Below is a small trained network, with its code and all its weights. Each question gives an input and a class and asks what happens when units are switched off, that is, made to give their printed mean instead of their output.

import numpy as np


def w(rows, s, z=0):
    codes = np.array(rows[::2]) - 128.0
    scale = np.full(codes.shape[1], s)
    scale[-1] = z or s
    return codes * scale


def f(y):
    return y / 2 * (1 + np.tanh(0.7978845608 * (y + 0.044715 * y**3)))


def log_softmax(a):
    a = a - a.max(-1, keepdims=True)
    return a - np.log(np.exp(a).sum(-1, keepdims=True))


def net(x, mask):
    res = np.array(x, float).reshape(1, 4) / 4 @ E
    y = f(res @ A[0][:, :-1].T + A[0][:, -1])
    res = res + np.where(mask, y, B[0][:, -1]) @ B[0][:, :-1]
    return log_softmax(res[-1] @ U[:, :-1].T + U[:, -1])


A, B = {}, {}
E = w([
[119,202,255,100,116,81,187,115,202,180,111,165],'x0',
[74,85,56,106,201,116,217,134,173,198,83,79],'x1',
[36,132,157,210,135,63,169,117,147,41,192,116],'x2',
[153,56,126,134,146,169,71,69,238,51,96,182],'x3',
],0.011)
A[0] = w([
[122,86,120,101,158,139,92,151,183,72,110,149,57],'N1',
[118,181,86,92,43,77,169,204,38,159,178,49,74],'N2',
[77,119,167,212,146,113,160,102,144,89,165,127,95],'N3',
[224,133,93,2,94,228,81,147,113,221,73,158,85],'N4',
[66,134,135,166,145,137,161,119,121,91,190,114,46],'N5',
[120,207,153,189,136,29,141,101,170,151,93,166,141],'N6',
[170,150,174,131,29,111,102,118,33,99,192,168,101],'N7',
[127,105,69,213,154,148,113,138,130,87,202,65,139],'N8',
[103,128,189,72,96,94,145,118,203,139,125,166,109],'N9',
[148,101,74,143,138,153,112,50,249,76,104,176,116],'N10',
[202,154,184,141,107,166,94,130,92,68,154,164,68],'N11',
[140,71,115,101,117,107,100,107,180,97,153,199,101],'N12',
[93,110,93,115,207,120,189,105,158,178,87,79,108],'N13',
[161,192,178,87,132,153,123,116,191,225,106,176,83],'N14',
[118,106,131,156,159,96,158,113,121,63,208,137,254],'N15',
[172,84,84,130,141,161,100,158,72,95,101,114,107],'N16',
[107,76,95,126,227,103,162,196,177,167,112,89,93],'N17',
],0.0088,0.0078)
B[0] = w([
[124,63,197,207,167,135,139,176,196,110,114,178,167],'N1',
[73,73,188,158,244,62,155,222,207,190,142,221,213],'N2',
[139,76,83,154,165,85,217,1,82,97,115,130,198],'N3',
[155,151,136,176,160,58,217,3,88,101,105,153,247],'N4',
[200,44,131,159,162,47,225,62,133,78,147,100,169],'N5',
[162,162,62,228,132,209,87,141,149,167,202,114,202],'N6',
[48,122,112,91,63,126,75,159,194,41,60,113,216],'N7',
[185,203,84,199,151,209,96,133,159,153,182,118,207],'N8',
[145,139,78,184,161,206,58,125,179,166,167,76,193],'N9',
[52,60,213,119,143,128,168,191,103,194,93,191,233],'N10',
[58,87,113,68,56,83,101,144,178,60,96,45,192],'N11',
[112,88,182,97,135,62,90,199,147,163,186,195,180],'N12',
[66,136,109,59,47,83,73,147,195,63,60,110,208],'N13',
[145,135,72,185,146,161,110,103,218,141,183,120,202],'N14',
[158,251,125,88,124,106,174,77,73,160,106,146,233],'N15',
[170,174,52,194,182,216,111,149,161,105,230,75,182],'N16',
[96,161,112,80,29,101,47,142,200,77,101,42,199],'N17',
],0.008,0.015)
U = w([
[83,116,117,105,54,102,89,126,159,78,79,87,106],'0',
[101,85,182,140,182,106,140,189,142,180,129,190,105],'1',
[164,120,121,142,150,96,177,3,119,114,109,137,97],'2',
[159,134,84,163,163,212,92,111,156,148,184,97,98],'3',
[124,177,125,107,115,161,121,102,103,171,94,163,255],'4',
[180,58,156,83,64,140,126,152,38,188,123,68,81],'5',
[210,101,180,43,104,155,133,150,86,164,117,80,77],'6',
[186,86,180,33,93,146,116,141,29,183,120,77,75],'7',
],0.014,0.026)

Each question gives the input, the list of numbers given to net, and the class t.
The units are the neurons (one row each of A and B). Each row of codes is followed by its name. A weight is (code - 128) times the scale printed after its matrix; where a second scale follows, it is the last column's (A, B and U).
mask holds one flag per neuron, in row order. A switched-off neuron (its flag False) gives its mean, the last column of its row in B, instead of its output. The means were averaged over made-up inputs and are rounded, as every weight is.
A unit's drop is (log p(t) with every unit on - log p(t) with that unit switched off) / (log p(t) with every unit on - log p(t) with every unit switched off).
The circuit of an input: a set's keep is (log p(t) with only the set's units on - log p(t) with every unit switched off) / (log p(t) with every unit on - log p(t) with every unit switched off). Starting from the 12 units with the biggest drops (on a tie, the unit counted first), units are removed one at a time, each time the one whose removal leaves the highest keep (on an exact tie, the one counted first), for as long as the keep stays at least 0.8.
circuit, biggest first: the units of the circuit, biggest drop first
most important unit: the unit with the biggest drop
k most important neurons: the k neurons with the biggest drops, biggest first
drop when u is switched off: that unit's drop, to one decimal
input [5,7,-6,5], class 0: most important unit : N13
input [-2,-3,3,-3], class 4: 3 most important neurons : (N4; N13; N17)
input [-5,-4,0,5], class 1: 2 most important neurons : (N10; N12)
input [6,5,0,2], class 3: 4 most important neurons : (N9; N6; N7; N14)
input [-3,-1,-7,7], class 1: 4 most important neurons : (N10; N12; N1; N3)
input [-3,3,-7,-7], class 1: 4 most important neurons : (N2; N3; N15; N5)
input [0,2,1,2], class 4: 4 most important neurons : (N2; N7; N11; N4)
input [5,-2,4,-3], class 3: 3 most important neurons : (N6; N4; N9)
input [0,-6,8,7], class 2: 2 most important neurons : (N3; N15)
input [-6,0,-6,2], class 2: 4 most important neurons : (N4; N6; N9; N14)
input [2,4,-8,-6], class 2: 2 most important neurons : (N4; N10)
input [-4,5,6,6], class 1: 2 most important neurons : (N10; N4)
input [-3,7,-8,5], class 2: 4 most important neurons : (N4; N7; N11; N16)
input [3,1,-8,-7], class 2: circuit, biggest first : (N4)
input [-6,-6,-7,8], class 1: 3 most important neurons : (N10; N12; N1)
input [0,4,-4,-7], class 1: drop when N2 is switched off : 3.1
input [0,7,-5,-3], class 0: drop when N13 is switched off : 0.2
input [3,-4,5,8], class 1: drop when N12 is switched off : 0.0
